Each row was made from one path, in order. Every step used is in the known rows, and no mark comes twice. Write each row's path.
Each row is shifted at random along 4 fixed directions that mean nothing.
Known rows:
R -> Y -> K -> B -> G -> X -> L: [-107   36  -43   55 -137  -18  146   28   10  -42  120  -17   50  -79
  -71  -88   60   80  -40  -68  133  -34  -71  -45  -57  -81   -1  -54
   26 -104  -61 -191   12   69 -155 -128 -110  -52  111   20    1   65
   -6  138  -54 -106 -180   50  -78   39   -6]
Z -> L -> U -> X -> R -> V -> G: [ 135  123  -96   66   28   24  -69   -7   18  123    3  -49 -153   56
  109   99   -8 -167   11   87 -131  150   86   -1  260   29  -32  -16
  -24   53  -23   88   20   10   78   10  127  -50    9  -54  157 -155
 -110   16   -8  203   -1  -56  105  216   44]
G -> B -> Y -> K -> R -> Z -> U -> H -> L -> X: [  -5  -98  -32  -66  -50 -166   29   63   23   27  -35   -1  -23  -75
   37 -187  -72  220   42 -136   89  -85   21   55  115  -28  127   48
   26  -63   13   -5   19  160   57  107 -150   87 -111   38  -60  166
  199  -65  -85 -116  147   21   32  -25 -203]
G -> X -> L -> U: [  74   92   -2   26   69  -42   55   77   44   31   51 -107   19   49
   -8  -27   23    1 -142   61   47  -50   14   79  -13    2    1  -66
  -92  -46   31  -56  -10  -21  -87  -74   49   31  -12  -86   30  -48
    0  -26  143 -106  -13  -18  -78   66 -118]
R -> V -> G -> X -> L: [  41 -174  189 -129  -68  125  -17 -319   34 -325  -19  148    6  -44
 -336 -333   75  219  192 -119  -44 -156 -315   12  132   72  -30 -107
   -1   20  117  137   13 -111 -365   27 -205  264 -213   -7 -146   28
    8  108   59  493   75  179 -227 -198  199]
V -> H -> Z -> K -> U -> L -> X: [  -1   47 -496  196 -273 -226   57  414  142  397   44  -91 -301 -179
  327 -132  -74  -75   20  -14 -111  165  349 -103  334 -110   61  287
  189   68  -65  -78  191  357  586   55 -209 -139   12   47  196  175
  158  104 -401 -404  -86  -34  196  263 -304]
V -> G -> B -> Y -> K -> L: [-176 -198   74  -45  -49    3   79  -45  -56  -96  -52   18   83  -96
 -110 -151  -20  119   11 -141   45  -85  -98  -51  -68  -55   16   13
   14  -25  -52  -39    6  -27 -168  -55 -154 -103   45  175 -213  151
  -68   69 -111   15   -5   81  -47 -203   32]
L -> X -> R -> K: [ 103   32  135  -66  171   85  -82 -116  -60    2  -46  -61   60   60
    4  278   19  -96  -91  147  -82   68   13  105  -80   25  -87 -122
   13  -33   73   78  -15 -146 -123  -68  237  -60   10  -51   82 -217
 -142  -34  237  176   49  -47   32   49  203]
L -> Z -> U -> K: [ -22    1  138  100  220   89   36  121   34 -152   34  -32  105  168
 -118   -1   -9  -31 -144  101  117 -137  -75  -13 -111   60   13  -19
 -209   79  -30  -40  -41 -203  -11   51   68  202  -66  -44  -71   -2
   39 -102  125 -127   -7  -39 -154 -208 -141]
L -> Z -> U -> X -> R -> Y -> K -> B: [  -2 -155  115  -71   96 -135   79   92  -13  -59  -62  -81  -19   66
   20 -103  -96  261  -27 -138  231 -117  -52  136  131  -77  129   -5
  -72 -122  -43  -73  -72  132 -103  282  -66   35 -103   61 -154  156
  166 -112  -32 -207  142   14   18 -107 -134]
H -> L -> U -> X -> R -> Y: [  18  -78  -32  -29  -44  -42   24   -6   25  -56   10   44  -62  -84
  -36 -141   -8  137  117  -47 -101  -25 -148  -59  236    5  -32  -38
   61  -50  148   83  105   62   62   73 -191   38 -110   69  -36   31
  145  134 -125  143   11   90  -23  -94   80]
V -> H -> G -> R -> Z -> U: [  59   19  124   65   97  -30   -6 -354  -35 -187   51   95  177  185
 -118 -186   56  111  -29  -70  184 -129 -131  -62 -282  103  139  -15
 -183  -19  -60 -101  -77  -11 -304  151    8  285  -25 -277  -12   72
   34 -176  214   -5   -7    0  -96  -59 -174]
R -> K -> L -> Z -> X: [ -77 -168   75 -167   16 -171  137   21   95 -158  -32   54  -62  -22
  -96 -293  -70  290    8 -203  171 -139  -88  -12  196   21  100   20
   22   21   12  -48   41  136   50  226 -244   44 -235  118 -205  199
  248   74 -190 -194   33   42  -90 -272  -32]
Y -> K -> B -> V -> H -> Z: [-131   48   -5  137   66   69    7  -96  -19   -8   37  -42  154   53
    2  113   61 -207 -111   83   56   26  148 -109 -324   10    5  -68
   64  133  -79  -90 -114 -188  -23 -171  139  -98  209  -65   -7   31
 -139 -144  126 -243 -113  -33   35  -10 -101]
H -> G -> X -> R: [ 189  162  119   33  167  240 -155  -32 -110   45  -37  -56   -7  170
   49  353   42 -208  -94  240  -47   85   48  159 -177   37  -78  -33
 -152  -92   13   69 -150 -238 -330  -50  316  205   51 -249  207 -289
 -147 -218  351  206  104 -117  -36  179   26]
L -> Z -> K -> R -> V -> H: [-257  -25  -58  218  -38 -279  354 -114  144 -175  103  -62  -36  115
 -139 -613  -22  292  -73 -356  497 -197  -31  -89 -144  -82  346 -135
  -93   34 -227 -379  -83  241  -81  155 -208 -153   52   29 -191  383
  121  -77 -166 -352 -213  121 -103  -84 -399]
R -> V -> H -> G -> B -> L -> U -> K -> Y: [ -79   43 -246   37 -217  -76   16  230   13  181    7   57  -70 -155
  122 -102  -37    2  133  -81 -117   41   27  -73   31  -46    1  110
   32    2   42   15  112  160  277  -83 -155 -189   85  154  -31   93
   38   85 -301  -20  -37   53   45   66  -67]
U -> K -> B -> V -> H -> G -> X -> R -> Y: [  46   85   21   64    0   57  -21  -95  -50   13   -8  -51   50  104
   15   20   48  -29  -37   -5  100   -6   25  107 -322  -39   61  -18
 -100  -75  -34  -68 -128  -10 -243  -50  148  -18  146 -128   73  -74
 -115 -137  172  119   44    7  -25  119  -64]
B -> L -> U -> X -> R -> Z -> K: [ 169 -115    7 -270  -61  -60 -143 -113  -17   60 -109  103  -97 -115
   51   14  -14  128  152    4 -238   34  -38   40  216   22 -101   75
  122  -14  180  265  167  129  173  155  -78   31 -202    9  -27  -29
   89   62    3  164  163   23   49   -6  216]
B -> R -> Z -> L -> U -> H -> G -> X: [  17  -11  108  -91  -74  129  -70  -89   47 -216   -2  201   12  -36
 -177 -137   35   79  207  -23  -89 -114 -225   -8   87  140 -102  -10
   -9   -9  104  183    6  -98 -111  -66 -173  262 -187    6  -77    9
  124   79  -17  221   85  116 -144 -169   94]
Y -> K -> U -> H -> L -> Z -> X -> R: [  72  100  -31  -55   62  170 -124  279   15   97    9    6 -165  -49
  101  409  -17 -250   58  269 -248  169   88  -10  350   25 -236   51
  107   77   86  171   51 -127  379   -6   94   60  -93   61  192 -214
   42  108  -61  -26  -19 -104   74   17  244]
X -> L -> Z -> U -> H -> G -> R -> V: [  20  162  103   40   39  162  -29  -74  -57 -122   50  158  106   87
 -137  100   68  -71   44   71  -10  -25 -172    4 -165  108  -54  -35
 -116   43   35   42  -59 -188  -46  -22   52  195  -11 -130   23 -103
  -15  -28  116  191  -55  -29 -103  -50   69]
B -> L -> X -> R -> K: [-135  -20 -149  -41 -191   -2  101   13   52   17   46   63 -111 -276
  -25  -26   13   45  133  -35 -228  120  -85 -159  244  -32 -170 -105
  253  -17  121   39  232   71  288 -150 -213 -313   21  239  -20   -2
   37  397 -329  177 -239  108   31  -22  340]
G -> U -> H -> Z -> L -> X -> R -> K -> B: [ 180   69  174  -29  200  153 -171  -64  -49  -38  -32  -54  197  201
   15  359   35 -220 -136  192   58   -5   81  164 -290  106  -20   49
  -33   75  -32   25 -153 -225 -178   12  358  180  -30 -194  161 -173
 -153 -197  344   22  153 -104   78   28    8]
V -> H -> L -> Z -> X -> R -> Y -> K: [ -14 -151   50 -117    2   21  -81 -163  -20  -48  -35  107  -11 -130
  -35   87   59   22  131   80 -233   66  -63 -150  208   -2 -122  -89
  211   57  155  163  114  -67  150   -5  -88  -16  -55   92  -43  -45
   25  115  -38   77   -4   43   46 -132  309]
R -> V -> H -> G -> B -> L: [ -14   56 -162  -88 -225    1  -45 -200  -84  123  -44  128   23 -184
   43  -63   27  -16  105  -85 -168   93    3  -51 -135   17  -12   57
   83  -12   60   46  106   35  -73 -205  -74 -110  158  -29  -31   10
 -132   62  -76  264  -39   22   63  137   21]
Y -> K -> B -> R -> V -> H -> G -> U -> L -> X: [ 114  -31   84 -127   23   36 -143   40   -2   40 -141  -44  -31   10
   50   95  -44  -40   43   22  -63  -12   66  234   47   71  -10   34
   22   13   36  182  -69  -68 -119  -89   88   66  -90   36  -26 -103
  -24 -113  114  156  293  -11   54   52  -27]
V -> G -> B -> L -> X -> R: [  15   89 -182   27  -67   31   57   74   11  207  -34 -179 -230 -112
  145   50  -58  -71  -25   15 -106  165  172   89  159 -117  -30  -73
   66  -77   -5   -1   33   53   37 -169   88 -270  133   78  126 -106
 -134   74  -90  236  -42   12   98  255   24]
G -> U -> L -> X -> R: [ -73  130   24  179  117  222   95  231   58  -94   81 -155  -71   67
  -88  149   22 -210 -128  168   31    8  -15   19   -2   30 -109  -67
  -51   37  -58  -78  -43 -225  -16 -155   80   16   12   39  158 -164
  -32  115   13   79 -142  -13 -107  -47   23]
B -> V -> G -> R -> Y -> K -> L -> X: [ -59   -2 -155  -40  -99 -128   28  180  -41  281  -93 -121 -149 -127
  224  110  -68  -27  -54  -57  -80  146  245  106   67 -132   -5   67
   98  -85  -46   -7  -10  191  174 -106   29 -356  146  126   12   -2
  -56   20 -135 -123   55  -44  142  190  -18]
R -> Z -> X -> L -> U -> K: [ 282   93  -66  -10  110  -39 -154  141  -17  250  -56 -129   -9   88
  203  218   -5 -116 -155  191  -73   60  223  183  -45  -31   10  149
  -78   -4   37   65   13   45  119   60  225  135  -41 -219  220 -157
  -71 -202  281  -96  195 -150   97  234 -136]
B -> Y -> K -> L -> Z -> U -> X: [ 144  -87  -72 -151    5 -209  -74  246  -17  237 -125 -115 -132  -41
  225   28 -128  107  -43  -31  -41   30  177  163  270  -88   51  186
  -51 -119    3   85   33  268  230  201  -10   58  -92  -24   28   56
  163 -101   11 -220  254 -111   96  142 -172]
X -> R -> V -> H -> G: [  99  -97  161  -49   72   -4  -32 -341   -5 -208  -63  100   27  121
 -145 -301   -5  215  150 -131   79 -129 -214   37   38  118  134 -162
  -80   14  105   99  -42  -99 -427  156  -90  221 -151  -78 -193   67
   38 -186  106  274  158  124  -87 -118  -63]
Z -> X -> L -> U -> H: [ 112   51   78 -129   82  249 -189  169   40  -87  -19   76  -56  -61
  -89  268  -18 -238  173  250 -368   36 -124   41  475  163 -339  -19
   90  123  259  357   96 -251  211 -164   22  188 -218  115   68 -231
   -9  200   33  248   93   46  -53 -135  332]
L -> Z -> U -> X -> R -> V -> G -> B -> Y -> K: [   8  -78   63  -46   33  -71   18  -85  -69   54  -69  -67    6  -35
   16  -59  -23  174  -19  -76   29   -7  -21   66  -43 -126   88  -75
 -101 -140  -22    2  -14   71  -88   44   22  -66   87   18  -87   10
  -16  -67   85  151   79  -19   18   58    3]
B -> Y -> K -> R: [-239  -28  -21  -95  -89  142  -33  266  -79   55  -29   79  -96 -237
   40  372  -87 -184  145   99 -291  158   -7  -93  327  -30 -311  -90
  217  -47  112  156   87  -73  264 -257  -39 -280   85  347  -60  -99
  -19  249 -248  -17 -133    7   35  -53  394]
V -> H -> Z -> K: [  91 -122 -203    7 -150  -83 -147 -156   -4  178  -47  152  -69 -112
  140  -78   21    0  156   42 -258  115  116 -206  145    4    7  100
  198  124  148  162  187   83  219  114 -115   84  -40  -90   -3  115
   20  -64  -83  -57   28   18  106   65   -6]
Z -> K -> B -> R -> V -> G -> U -> L: [ -62   47   70  124   -5  171   -6  -36   18 -153   47   29  116  103
 -148  -35   53 -156  -43   14  100  -82  -81  -23 -238  100    6   69
 -105  113 -134  -49  -68 -174 -211 -115   44  127   25  -30   -3  -32
 -133   17   45  147  -51    6  -86  -81  -59]
G -> U -> X -> L -> Z -> K -> R -> Y: [-135   62 -310  180 -227 -200  194  253   65  179  131  -51 -123  -98
  135 -134  -29   45  -54 -107  101   64  134 -136   22 -145   96   98
   82  -82  -87 -282  103  354  316   45 -160 -182  120   21  121  171
  140  164 -289 -336 -257   -5   51  180 -157]
B -> R -> Y -> K: [-270  -77   11   95  -32 -147  221  -62  -44  -71   58    6  114  -65
  -57 -180    8  215  -85 -177  204  -64  -86 -132 -132 -125  104 -135
    2 -157  -92 -226   19  114 -108  -29 -184 -198  188  110 -214  189
   54   55 -117 -263 -202   41  -42 -100  -69]
H -> G -> X -> R -> Y -> K: [ 101 -112  170  -94   76   40 -128 -193 -140  -26  -89   73   89   12
   -6  126   49  122   35   46  -74    2 -105   53  -85  -25  -14  -46
  -22 -163   94   96  -29  -60 -281   96   28  144   -2 -104  -61  -74
    2 -125  201  135  148  -18    0  -12  135]
V -> G -> R -> K -> L -> Z -> U: [-129   48   28  134   74   -3  143  -34   59 -129  118    1  105   96
 -104  -81   23  -45 -127  -14  141  -61  -46 -153 -150   41   28  -34
  -98   87 -131 -178  -32  -62   65  -18   16  -47   47   -5  -35   73
  -18   78  -58 -170 -218   -4  -69 -131  -59]
Y -> K -> B -> G -> V -> H -> L: [ 219 -163   60 -278  -61    3 -312 -250 -102  121 -196   95    9  -85
   74   56  -16   14  220   23 -247   29   27  150  109   68  -16   32
   98   54  208  354    6  -77 -265  -50   60  180 -102  -57  -92  -29
 -126 -251  218  266  402   42  103   64   27]
V -> G -> R -> Y -> K -> B -> L -> Z -> X: [  52  -35  116 -251   95   21 -113 -120  -53   37 -128   -1  -12  -20
   65  239  -38  -64  -33   42 -100   68  120  121   15   -2  -80   -3
   63  -18   33  134  -74  -35    2  -78  198  -91   11   29  -17 -143
  -87  -38  129   77  142  -71   84   18  189]
L -> Z -> K -> U -> H -> G -> X -> R: [ 110   95 -213   95 -159  -18   -5  255   56  212   14  -26 -264  -39
  168  -62  -40   50  107   15  -50   88   95   59  186 -103   26  113
  -33 -108    5    2   40  193  180  142  -80   68  -41  -61  139   38
  125  -23 -146  -25   11    8   38  224 -120]
Z -> K -> U -> L -> X -> R -> V -> G -> B -> Y: [  57   57  157  -12  158    9   13 -130  -69  -17  -33 -123  152  176
  -44    2  -10   -4 -208  -31  215  -88   28  180 -422  -19  149  -21
 -244  -50 -117  -84 -141  -84 -377  -49  271  -21  118  -91  -16 -106
 -185 -196  298  168  100  -71  -51   43 -147]

Write each row's path:
[ 109   -6    7 -181  -67  134 -229  -65   11   18  -89  117 -103  -88
  -21  186   -2 -191  248  125 -358  107   13   48  305   78 -213  -17
  166  179  183  344   60  -75  268 -117   99   10 -108   73   70 -179
 -123   80   44  334  124   39   41   46  343]
X -> L -> Z -> U -> K -> R -> V -> H
[  69   61 -197   58  -55 -164  -17  258   43  215   11  -45 -124   15
  204  -37  -36   10   14  -15   25   43  141    3  122  -58  102  130
  -31   20  -12  -24   33  216  299  174  -27  -26  -21   -5  105   44
  117 -100 -147 -221   61  -66   74  135 -191]
Z -> X -> R -> V -> H -> L -> U -> K -> Y
[  87 -100  235  -12  134   27  -19 -213    9 -263  -10   16  241  183
 -184 -150   65  146  -92  -82  264 -211 -130   91 -393   72  150  111
 -120   16  -87 -115 -152  -73 -287  238   13  340 -146 -210  -26   98
   51 -143  234   -1  121   -9  -87 -203 -108]
G -> U -> H -> Z -> X -> R -> K -> L
[ -94 -107  339 -110  169  108   -9 -307  -60 -374   25  133  242  103
 -279  -30   11   96   19  -59  119 -174 -276  -72 -149  125  -24 -134
 -119  -10  -16    7  -84 -174 -329   27   25  156  -72   18 -182   -5
   11   13  141  150  -16   36 -158 -299  162]
V -> G -> B -> Y -> K -> R -> Z -> U
[ 100 -247  216 -231   33  -55 -110 -308  -33 -189 -115  112   69   31
 -138 -228   -6  317  188 -176   65 -161 -190  106  -65   26  124  -22
  -14  -49  140  132  -65   56 -287  285  -84  225 -214  -42 -155  104
  126 -161  122  240  271  102  -92 -193   96]
G -> V -> H -> Z -> X -> R -> K -> Y
[ 385  -37  294 -432  150  215 -467 -184 -106   25 -219  118   37   -9
    8  509   19 -185  200  297 -502   77  -51  300  221  185 -321  -79
   98   48  368  590  -38 -305 -114 -152  317  198 -234  -44   13 -418
 -155 -118  438  492  462  -36   51   51  482]
Y -> K -> R -> V -> H -> G -> X -> L -> U
[-125  123  -57  314   42   17  177   65   42  -59  138  -98  -60  110
  -39  -97   21  -60 -107  -47  197   24  -10 -107  -28  -58   82  -36
 -142  -28 -253 -266  -77   30  -36   47  -15 -102  145  -17   73   33
  -28   69 -116  -65 -267  -25   -7   88 -127]
Y -> K -> U -> X -> R -> V -> G
[ 170   90  333 -168  293  198 -182 -280 -139 -114  -95  -27  234  211
 -106  286   21 -155 -109  164  -15  -55  -64  199 -399  123  -37 -144
 -227   -1   77  170 -175 -353 -418 -171  432  152   61 -164   19 -318
 -225 -248  546  405  226  -86  -87  -17   95]
L -> Z -> U -> X -> R -> V -> H -> G -> B -> Y
[ 216 -146  185 -195   26  178 -267 -219  -52 -119 -137   86   77   10
  -92  128   38  -66  161   82 -242  -20 -123  126  -45  139 -139   98
   61   64  148  273  -11 -171 -181    7   68  229 -191  -67   39 -134
 -114    3  203  430  271   54   11  -94  278]
V -> H -> G -> U -> X -> R -> K -> L
[ -38   21  -98  125 -133  178  -51   -3   56  -69   89  107   27  -80
  -64   65   89 -196  103   84 -171   83  -37 -213   -9   61 -144  146
  152  137  -29   -6   66  -70  240  -54  -87   53  -12    5  166  -19
  -43  270 -180  133 -187   29   38  -50  225]
V -> G -> U -> H -> Z -> X -> R -> K -> L
[ -73 -275  143 -155  -53 -144   47 -203  -74  -96 -143   24   73  -44
  -85 -311  -34  356   59 -303  145 -156 -113  130 -137  -88  156   28
  -33 -115  -21   -9  -83  140 -298  146 -178  -46  -28   74 -311  236
    9 -108   -8   40  199  105  -33 -175  -49]
B -> V -> G -> R -> Y -> K -> L
[ -22   76  -89   30  -10 -175   49   73   52   79   87   55   46   77
   65  -48    9  -48 -107   -8  105   -8  107 -121 -110   39   94  103
  -38  128  -92 -124   47  102  211  112    4  -49   10  -56  -35  101
   59  -52  -60 -431 -126  -87   23   -2 -199]
R -> V -> H -> L -> Z -> K -> U
[  62 -178 -321   29 -294 -333   94 -149  123  180  -15    6 -209 -221
  142 -485  -20  371  187 -248  -47   59   71 -106  302 -140  204    8
  248  -32   84  -39  233  420  245  241 -351 -109  -88   14   -9  300
  170   79 -315    7  -11  141  157  144  -89]
V -> H -> Z -> L -> X -> R -> K
[ -27  142   13  108  165  -39   67  140   59   32   68 -150   47  184
   65   85   -1 -145 -261   62  262  -21  205   15 -191   26  128   17
 -134   76 -190 -213 -157  -69  -19  -10  185   41   77 -116   71   -6
    7 -174  107 -381  -38 -147   17   51 -300]
Y -> K -> B -> V -> G -> U -> H -> L -> Z -> X
[-259   18  -16  133  -44   21  255  141  119 -186  136   13   45  -17
 -145 -213  -38   75    9 -107  220 -137 -122 -105   34   10    2 -147
   53   82  -36 -132    5  -89   80  -93 -177 -116   -4  234 -205  205
   89  130 -259 -241 -229  125 -102 -243  -86]
X -> L -> U -> H -> Z -> K -> B -> R
[ -11    1 -185  170  -30 -156   69  131   25  165   44 -115  -33   10
  197   17   -8  -23  -82   -4  110   59  181  -57   35  -96  100   93
   91    7 -115 -177   -1  161  195  117  -18 -106   92  -35  108  141
   44  -55 -116 -406  -63  -45  190  121 -215]
V -> H -> Z -> L -> U -> X -> R -> Y -> K -> B
[ -98  -73   45 -167  -21 -113  106   42   -5  -17  -32  -17  -16  -40
    2  -71  -85  153  -10 -125  110  -46  -12   19   73  -39   25  -98
   48  -62   23   -1   49  122  -20   46  -41 -221  -23  193 -157   61
   70   42 -101  -97   -1   50  -33  -83   46]
L -> X -> R -> Z -> K -> B -> Y
[-128  249 -103  227   49   70  112  443   34  102  166 -158   52   77
   72  232   15 -272 -220  162  115   16  116  -31 -200  -57  -72   14
 -139  -20 -140 -209  -69  -54  146 -243  168 -155  209   48  168 -100
  -67   35  -13 -349 -212  -82  -72   97 -138]
B -> G -> X -> L -> U -> K -> Y
[ -25   -8  -71   19  -10 -183   65  177  -13  119   50  -31   12  -27
  129   32  -27   87  -93  -35   75   23   68  -34   35  -67   66   77
    6 -101  -56 -144   42  175  121  144  -79  -81   35   21  -27   80
  146    8 -117 -373  -66  -80   79   34 -121]
H -> L -> X -> R -> Y -> K -> U
[-177 -108   91   26   -1  -99  156  -94  -71  -92  -14  -20  168   24
 -101 -213    9  172 -132 -212  277 -128  -64  -14 -316  -78  174   26
 -110  -59 -190 -216  -83   49 -262   39  -88 -108  124   44 -198  189
  -60  -55  -17 -133  -43    4  -50 -126 -160]
R -> V -> G -> B -> Y -> K -> L
[  35  140 -140  131  -20   34   11   53   48  104   48  -52 -197   24
   84   29  -20 -144   27   51  -93  157   85  -72  276  -25  -25  -43
  -32   32  -70   16   19   61  182    6   72 -106   58   -5  148 -107
  -57   85 -109  169 -116  -31   69  219   38]
L -> Z -> U -> X -> R -> V -> G
